grid =
7	-25	-4	9	17	3	-6	-14	77	-25
0	-84	35	-39	-6	22	64	56	0	16
Rows and columns are numbered from 0.
Find the entry at row 1, column 0.
A: 0
Find the entry just right of 22.
A: 64
Find the bottom-right entry.
A: 16
Find the entry directly above 16.
A: -25
Find the entry at row 0, column 2.
A: -4
The top-left entry is 7
The entry directly below the largest entry is 0

array([[4, 5, 4, 5, 5, 6, 6, 6, 5, 2, 3, 3],
       [6, 5, 5, 5, 5, 4, 3, 4, 5, 6, 6, 6],
       [5, 6, 1, 8, 4, 5, 4, 6, 5, 2, 6, 5],
       [4, 4, 6, 4, 5, 6, 7, 5, 5, 4, 3, 3]])
The minimum is 1
The last entry, reading row by row is 3
The 4th entry, reading row by row: 5
Report the fifth entry in reading order.
Answer: 5
The last entry in the row that holds the smallest entry is 5
The top-left entry -> 4
The largest entry in the last row: 7
Report the entry directly above the smallest entry.
Answer: 5
The bottom-left entry: 4
Report the bottom entry of the column that holds the largest entry.
Answer: 4
Report the third-last entry, reading row by row.
Answer: 4
The top-right entry: 3
Report the second entry on the diagonal from the top-right corner.
Answer: 6
The first entry in the row that holds the smallest entry: 5
Report the entry just right of the largest entry.
Answer: 4
The entry just right of the smallest entry -> 8
The second entry on the main diagonal -> 5
Report the entry directly above the largest entry.
Answer: 5
Report the second-last entry, reading row by row.
Answer: 3
The entry directly above 7 -> 4
Report the top entry of the column that holds the smallest entry.
Answer: 4
Report the 3rd entry on the diagonal from the top-right corner.
Answer: 2

Questions about the table below.
1) Find the entry just right of -39.
2) Find the top-left entry.
3) Find the last entry, reading row by row.
4) Find the entry directly below 7.
5) Find the third-last entry, reading row by row.
6) Find the largest entry in the first row.
7) Find the entry directly below 56.
8) Find the 5th entry from the end, reading row by row.
[[ 16 -26 -33 -28  56  21 -39  27   5  28  32]
 [ -1   7   9   5 -86 -25  25 -30  -8  12  -4]
 [  0  20   9  18 -91 -32  25 -30  -4   3  -8]
 [-27   4 -26 -46 -44 -59   5 -29  20  27 -40]
 [-40  -9 -44 -61  14 -46 -10 -18  36  43 -56]
 [ -2  22  10  20 -91 -33  27 -30  -2   1  -7]]
1) 27
2) 16
3) -7
4) 20
5) -2
6) 56
7) -86
8) 27

Questions about the grid below.
1) Find the entry just left of 13.
2) Find the entry just right of the smallest entry.
3) Find the median of all entries.
4) Find the entry just left of -77.
5) Find the entry just right of the largest entry.
((25, -73, 13, 11, -3, 15, 8, -27, -19), (35, -10, 18, 6, 40, -28, 22, 36, 21), (0, -77, 19, -18, -28, 14, -28, -49, -24))
1) -73
2) 19
3) 6
4) 0
5) -28

[  21    0    0   70  -47   20 -100   10 -106   59  -51  -30   33    0]
What is the entry just right of 59? -51
The entry just left of 10: -100

X = [56, 40, 85, 53, 0, 0, -18, -60, 27, -62, 19, -66, -10, -29, -31, 76]
Find the fourth-last entry.
A: -10
Find the second entry from the left.
A: 40
The first entry from the left -> 56
The 3rd entry from the left -> 85
Find the third smallest entry.
A: -60
The third entry from the right is -29
The 2nd entry from the end -> -31

x = [[45, 1, -54, 9, -29, 11, -77, 14], [17, -9, -53, 9, -39, 11, -97, -63], [17, 1, -53, 9, -39, 11, -31, 14]]
The entry just left of the smallest entry -> 11
The second smallest entry is -77
Give the 1st entry in reading order.
A: 45
The minimum is -97
The entry just right of -97: -63

m =
[[ -33 -102   -2  -12   -3  107    2    0   32]
 [  13  -13  -48   89  -88  -10   76   76  -60]
 [ -39  -97    7  -20    4   94   -6   -8   30]
 [ -51  -22   32  -25   24   25  -23  -28   36]
 [  -1  -84  -70   52  -77  100   74   69   -8]
 [ -47  -94  -30    7  -13   99    9    4   42]
 [ -21   18   26  -38   26   -3  -22  -26   36]
 [ -11   33   10  -28   15  -27  -20  -15  -30]
 [ -41  -59   18   -6    9   44  -16  -11   22]
 [  -2    1   18  -16   10  -17  -13   -5  -40]
 [ -56  -94  -30   32  -26   91   24   21   39]]
Which number is the entry just right of 15? -27
The entry directly above -15 -> -26
The entry directly below -10 -> 94
The bottom entry of the column that holds the largest entry is 91
Which number is the maximum? 107
The bottom-right entry -> 39
The entry in the top-right corner: 32
The median of all entries: -5
Which number is the second entry from the end, reading row by row? 21
Which number is the entry just left of the smallest entry? -33
The entry directly above the centre entry is -77
The entry just left of 0 -> 2
The largest entry in the last column -> 42
The smallest entry in the first column -> -56
The second entry, reading row by row: -102
Which number is the entry just left of 25? 24
Which number is the entry at the centre? -13
The third entry, reading row by row is -2
The entry directly above -47: -1
Which number is the entry directly below the centre entry? 26
Which number is the smallest entry in the last row? -94
The entry just left of 91 is -26
Which number is the 2nd entry on the main diagonal? -13
Which number is the largest entry in the first column? 13
Which number is the entry just left of 94? 4
The entry directly above 30: -60
Which number is the 2nd smallest entry? -97
The third entry on the diagonal from the top-right corner: -6
Which number is the 3rd largest entry? 99

data =
-45,-490,-159,79,697,783
374,476,406,165,211,-523
222,771,349,-523,0,-345
-103,430,-339,771,530,400
45,704,368,413,-18,194
188,-825,664,422,543,-623
Counting starts at 0.
The entry at row 0, column 0 -> -45
The bottom-left entry is 188
Find the entry just left of 211.
165
Find the top entry of the column that holds the smallest entry.
-490
Find the bottom-right entry.
-623
Find the entry directly above the smallest entry.
704
The entry in row 0 and column 2: -159
Find the entry directly below the largest entry.
-523
Find the entry in row 2 and column 2.
349
The entry directly below -45 -> 374
The entry directly below -18 -> 543
The entry just right of 79: 697

[[-14  22  72 -57  70 -18]
 [-19  10  65 -51  63  -8]
 [ -4  27  66 -57  62 -19]
 [-36 -40  62 -59  38  37]
 [ 30  28   1   3 -21 -27]
 [-33 -25  32 -36  41  26]
 [ 33  21 -41  41 -35 -31]
 [ 56  39 -19  36 -57 -49]
 [-25  -3  60 -49  56   3]
 [-28   9  89 -65  75 -11]
 [ 57  52 -58  59 -53 -54]
 [-37 -21  97 -74  61  14]
 [-30 -43 -25  -1  10  41]
 [ 39  11 -54  37 -44 -14]
 [ -6 -59  -6 -30 -21  63]
 [-35 -33  46 -47  40  32]]
Counting starts at 0.
Report the entry at row 1, column 0.
-19
The top-right entry: -18
The bottom-right entry -> 32
The entry in the top-left corner: -14
The maximum: 97
The entry directly above the largest entry is -58
The entry directly below -65: 59
The entry directly below 75: -53
Report the entry directly below the largest entry.
-25
Report the entry just right of 28.
1
Report the entry at row 0, column 2.
72
The entry at row 2, column 0: -4
Report the entry in row 0 and column 1.
22
The entry just right of 38 -> 37
Report the entry directly below -4.
-36
Report the bottom-left entry.
-35
The entry just left of -43: -30
Report the entry directly below -18.
-8
The entry at row 2, column 1: 27
The entry in row 2 and column 2 is 66
Report the top entry of the column that holds the smallest entry.
-57
Report the entry directly below -11.
-54

Questions about the row below.
1) Give the entry just left of the centre entry.
2) Give the maximum.
[-1.9 -0.4 -0.4 -0.3 -1.4 -0.7  1.7 -0.8 -1.4 -1.8 -0.8]
1) -1.4
2) 1.7

Read these off the matrix that follows.
1) Find the entry just left of -0.11.
2) Find the entry just right of the largest entry.
3) Find the second smallest entry.
4) Find the second largest entry.
5) Find the entry just right of the smallest entry.
6) Find the entry just left of -0.27.
[[ 0.09 -0.11  0.15  0.04  0.05  0.17  0.02  0.03  0.02  0.05  0.04 -0.01]
 [ 0.23 -0.17  0.27  0.05  0.07  0.01 -0.08  0.07 -0.04 -0.18  0.17  0.07]
 [ 0.09 -0.27 -0.03 -0.07  0.14 -0.01  0.02  0.12 -0.04  0.01  0.20  0.10]
 [-0.19 -0.22  0.04  0.18  0.22 -0.01 -0.18  0.04  0.04 -0.03  0.00
   0.01]]
1) 0.09
2) 0.05
3) -0.22
4) 0.23
5) -0.03
6) 0.09

Questions about the table below. Rows and columns are numbered from 0.
1) The entry just right of the largest entry?
2) The entry in the top-right corner?
3) The largest entry?
4) The bottom entry of the column that holds the largest entry?
5) The entry directly below 18.2?
6) The entry directly above -24.3?
7) The entry directly above 127.7?
8) The entry at row 0, column 2?
[[  85.1   88.7  115.0  -78.1]
 [ 220.4  141.9  257.5   33.1]
 [ 266.6  105.6   86.4  138.9]
 [ -20.5   62.8  164.6 -163.9]
 [ -53.0   97.7   60.5  214.9]
 [  51.8    0.6   18.2  236.2]
 [ -64.9  -52.0  -46.8  -16.5]
 [ -12.7   75.5   23.5 -263.5]
 [ 230.7   17.0   44.0   91.6]
 [  44.8  127.7  -40.7   70.6]
 [  83.4    6.9   25.2  168.0]
 [ 169.2  190.0   71.4   64.4]
 [  70.0   -5.4  -50.3  237.0]
 [ 214.4  135.3  127.3 -187.2]
 [ 225.2  153.1  107.3  -24.3]
 [  33.9   13.4  173.9 -175.8]]
1) 105.6
2) -78.1
3) 266.6
4) 33.9
5) -46.8
6) -187.2
7) 17.0
8) 115.0
